Below are the code and all the weights of a small trained network. Each question names an input and a class and asks about switching units off, where a switched-off unit gives its printed mean instead of its output.

import numpy as np


def w(rows, s, z=0):
    codes = np.array(rows[::2]) - 128.0
    scale = np.full(codes.shape[1], s)
    scale[-1] = z or s
    return codes * scale


def f(y):
    return np.maximum(y, 0)


def log_softmax(a):
    a = a - a.max(-1, keepdims=True)
    return a - np.log(np.exp(a).sum(-1, keepdims=True))


def net(x, mask):
    res = np.array(x, float).reshape(1, 5) / 4 @ E
    y = f(res @ A[0][:, :-1].T + A[0][:, -1])
    res = res + np.where(mask, y, B[0][:, -1]) @ B[0][:, :-1]
    return log_softmax(res[-1] @ U[:, :-1].T + U[:, -1])


A, B = {}, {}
E = w([
[15,179,119,102,121,122,74,185],'x0',
[145,183,2,188,203,124,170,140],'x1',
[34,82,145,183,132,168,135,114],'x2',
[61,127,113,122,114,125,53,208],'x3',
[209,164,159,136,172,47,172,116],'x4',
],0.0071)
A[0] = w([
[71,111,93,150,54,96,179,177,7],'N0',
[93,78,129,60,153,143,115,177,190],'N1',
[185,95,74,82,99,198,135,153,52],'N2',
[123,139,15,200,71,65,165,130,73],'N3',
[54,196,127,97,132,123,88,123,188],'N4',
[164,178,82,156,153,129,160,147,33],'N5',
[130,154,77,150,148,154,144,155,55],'N6',
[206,101,128,130,139,181,79,112,222],'N7',
[132,173,97,97,123,108,210,195,90],'N8',
[79,89,138,143,85,111,165,119,107],'N9',
[63,117,128,171,143,182,167,116,213],'N10',
[103,135,157,98,138,137,112,168,148],'N11',
[115,117,218,95,42,107,155,132,71],'N12',
[117,24,254,37,106,102,149,163,51],'N13',
[216,115,96,120,137,168,126,153,185],'N14',
[156,154,66,134,163,127,145,127,3],'N15',
[159,163,80,151,144,111,174,135,10],'N16',
[141,116,209,126,36,125,126,148,9],'N17',
[130,73,168,154,69,216,136,43,237],'N18',
[125,144,207,114,109,156,110,98,6],'N19',
],0.0087,0.0025)
B[0] = w([
[150,85,134,122,146,146,83,71,162],'N0',
[68,174,159,143,144,115,186,135,198],'N1',
[148,117,174,122,121,123,123,92,161],'N2',
[119,162,101,121,218,253,78,91,200],'N3',
[163,215,207,209,87,127,160,187,218],'N4',
[136,92,147,186,164,140,83,173,185],'N5',
[55,105,103,97,162,209,109,120,173],'N6',
[178,206,176,251,163,97,193,177,196],'N7',
[158,151,162,104,108,123,115,151,168],'N8',
[155,114,154,106,155,96,175,151,171],'N9',
[155,217,171,145,132,126,97,151,219],'N10',
[129,131,173,169,87,140,172,163,178],'N11',
[93,101,75,97,229,147,124,96,213],'N12',
[84,127,100,73,211,130,85,100,249],'N13',
[103,212,111,82,108,86,160,177,198],'N14',
[143,68,67,86,122,144,88,81,176],'N15',
[135,163,150,123,161,150,148,180,180],'N16',
[116,102,115,84,201,157,97,123,193],'N17',
[188,135,138,108,100,140,176,142,254],'N18',
[133,120,141,60,145,151,139,104,172],'N19',
],0.0064,0.0068)
U = w([
[118,149,59,132,141,151,156,114,2],'0',
[173,163,162,209,3,75,216,135,254],'1',
],0.0063,0.002)

Each question gives the input, the list of numbers given to net, and the class t.
The units are the neurons (one row each of A and B). Each row of codes is followed by its name. A weight is (code - 128) times the scale printed after its matrix; where a second scale follows, it is the last column's (A, B and U).
mask holds one flag per neuron, in row order. A switched-off neuron (its flag False) gives its mean, the last column of its row in B, instead of its output. The means were averaged over made-up inputs and are rounded, as every weight is.
A unit's drop is (log p(t) with every unit on - log p(t) with that unit switched off) / (log p(t) with every unit on - log p(t) with every unit switched off).
The circuit of an input: a set's keep is (log p(t) with only the set's units on - log p(t) with every unit switched off) / (log p(t) with every unit on - log p(t) with every unit switched off). Starting from the 12 units with the biggest drops (on a tie, the unit counted first), units are removed one at a time, each time the one whose removal leaves the highest keep (on an exact tie, the one counted first), for as long as the keep stays at least 0.8.
circuit, biggest first: the units of the circuit, biggest drop first
top k neurons: the k neurons with the biggest drops, biggest first
drop when u is switched off: that unit's drop, to one decimal
input [-5,-8,-4,7,4], class 0: circuit, biggest first : [N13]
input [3,-8,-7,1,5], class 0: top 2 neurons : [N13; N12]
input [5,2,-7,5,1], class 1: circuit, biggest first : [N4; N13]
input [8,-3,3,6,-6], class 1: top 2 neurons : [N4; N11]
input [4,-8,-7,1,1], class 0: top 3 neurons : [N13; N12; N17]
input [-3,-5,-3,-5,2], class 0: top 4 neurons : [N13; N12; N4; N17]
input [-7,-8,3,-7,3], class 0: top 3 neurons : [N13; N12; N17]
input [-2,-5,6,-2,8], class 0: top 3 neurons : [N13; N12; N4]
input [-4,-7,0,-4,5], class 0: drop when N12 is switched off : 0.2
input [-2,-7,-7,-2,5], class 0: drop when N17 is switched off : 0.1
input [6,3,8,-3,1], class 1: drop when N12 is switched off : 0.2
